data =
[[-16 -22  -3 -12   3]
 [ 20  -7  26 -16 -11]]
Rows and columns are numbered from 0.
Give the entry directly above the largest entry.
Answer: -3
The entry in the top-left corner -> -16
Give the entry just left of the largest entry.
Answer: -7
The entry in row 0 and column 1 is -22
The entry just right of the largest entry -> -16

Read these off the array that follows.
1) Find the top-left entry.
2) Find the bottom-right entry.
3) Find the third-last entry, reading row by row.
4) Find the fourth-last entry, reading row by row.
5) Find the top entry of the column that holds the largest entry.
6) Find the entry directly above the largest entry.
7) Find the 2nd entry on the main diagonal.
8) Find the largest entry in the last row.
[[ -1   2  13   6  26  13   3 -10   2  13]
 [  8 -15  30  23   4   8  -1 -31   6  21]
 [ -2   8 -18 -22 -20  17  16   7   5 -18]
 [  3 -15  29  12 -16  -5 -14 -15   5  31]
 [  4  17 -13 -10  26   4  16  21   6 -26]
 [  8 -18  36  15  15  22  -9 -27   7  35]]
1) -1
2) 35
3) -27
4) -9
5) 13
6) -13
7) -15
8) 36

[[454 578 895 460]
 [640 470 362 169]
 [380 453 734 460]
 [621 478 542 132]]
Indices start at 0.
Find the entry in the top-right corner.
Answer: 460
Find the entry in the top-left corner.
Answer: 454
Find the entry just left of the largest entry.
Answer: 578
Find the entry just right of 640.
Answer: 470
The entry at row 2, column 0 is 380
Find the entry just left of 478.
Answer: 621
The entry directly below 895: 362

[[ 0.195 -0.113 -0.128 -0.087  0.004 -0.092  0.026  0.030  0.026 -0.159
  -0.013  0.043]
 [ 0.004  0.142  0.115  0.107  0.148  0.164  0.048  0.067  0.056  0.104
   0.054  0.079]]
The entry just right of -0.159 is -0.013
The entry just right of 0.195 is -0.113
Report the entry just left of 0.054.
Answer: 0.104
The entry just left of 0.164 -> 0.148
The minimum: -0.159
The entry just right of -0.013 -> 0.043
The entry just right of 0.164 is 0.048

X = [ 18.21  19.78 -11.87  -3.19  -0.57  13.24  -3.51  13.95]
What is the second entry from the left?
A: 19.78
The third entry from the right is 13.24
The entry just right of -3.19 is -0.57
What is the third entry from the left?
A: -11.87
The 2nd smallest entry is -3.51
What is the first entry from the left?
A: 18.21

Questions about the row below.
1) Find the median entry.
2) Find the entry just right of -48.
array([ 229,  355, -562,  -48,  750,  452,  122,  403, -159,  317,  733,
        196,  779])
1) 317
2) 750

B =
[[ -5   5  -4   0   0  16  -9   0]
 [ -8   1 -18   2   1 -14 -15   5]
 [ 11  -9   3  -3  -1 -15  -5  26]
 [ 13  -8   0   6  -3   2  13  -5]
 [  5  -1 -16 -10  -7   3  -7  -4]
 [-12   1   4   1   2   0  -5  -4]
 [ -2   6 -10   5   9  -3   9  -6]
 [-14  -8  -5 -21  10 -11   8  -7]
 [-14  11   7  13 -15  15 -12  28]
 [ -1 -17 -25   1 -17   3   4   7]
 [  3   4  -4 -10 -12  25  -5   2]]
Rows and columns are numbered from 0.
The top entry of the column that holds the smallest entry -> -4
The entry at row 1, column 1?
A: 1
The entry in row 2 and column 0: 11
The bottom-right entry -> 2
The entry just left of the largest entry: -12
The largest entry: 28
The entry in row 0 and column 0 is -5
The top entry of the column that holds the largest entry: 0
The entry at row 0, column 1?
A: 5
The entry at row 1, column 2 is -18
The entry directly below the smallest entry is -4
The entry in the bottom-left corner is 3
The entry at row 1, column 0 is -8
The entry just left of 8: -11
The entry directly below 16: -14

Read these off the row that follows.
1) Report the entry just right of -9.
2) Report the entry just left of -17.
[ -2  11   5   2  -1 -17  -9   4  -6  26 -21   3]
1) 4
2) -1

m =
[[ -6 -17   2  13   0  -1   1]
 [  3  -2  -1   2 -16  -8  17]
 [ -2  11   5  12  11 -15  11]
 [ -1  -9  13 -17   2  -5  -2]
 [ -7 -21   1  14   0   2   1]
 [ 25  15  -7 -23   7   1 -10]
 [ 14  14   2   5  26 -13  17]
 [  1  12   3  12  13 -17  13]
 [ 21  20 -16 -20   4   2 -11]
 [  4   9  11  -5   5  -1 -14]
 [ 15 -12  -1 -15  -3 -13 -11]
 [  5 -11  12 -20  -1  -8  -5]
 [ 25  12  -3 -24   8   1  -9]
 [ 25  14  -6 -24   8   1 -10]
 [-24  11   8   9  -9  21  27]]
Rows and columns are numbered from 0.
The entry in the bottom-right corner -> 27
The entry in the bottom-left corner is -24
Report the entry at row 1, column 0.
Answer: 3
Report the entry at row 1, column 1.
Answer: -2
Report the entry at row 0, column 2.
Answer: 2
Report the entry in the top-left corner.
Answer: -6
Report the entry directly below -12.
Answer: -11
Report the entry directly above the centre entry.
Answer: 5
The top entry of the column that holds the largest entry is 1
The entry just right of 7 -> 1
Report the entry at row 1, column 2.
Answer: -1
The entry in row 2 and column 2: 5
Report the entry just right of the centre entry.
Answer: 13
The entry in row 0 and column 1: -17
The entry just left of the largest entry is 21
Report the entry in row 2 and column 1.
Answer: 11
The entry just right of -23 is 7
The entry at row 2, column 0: -2
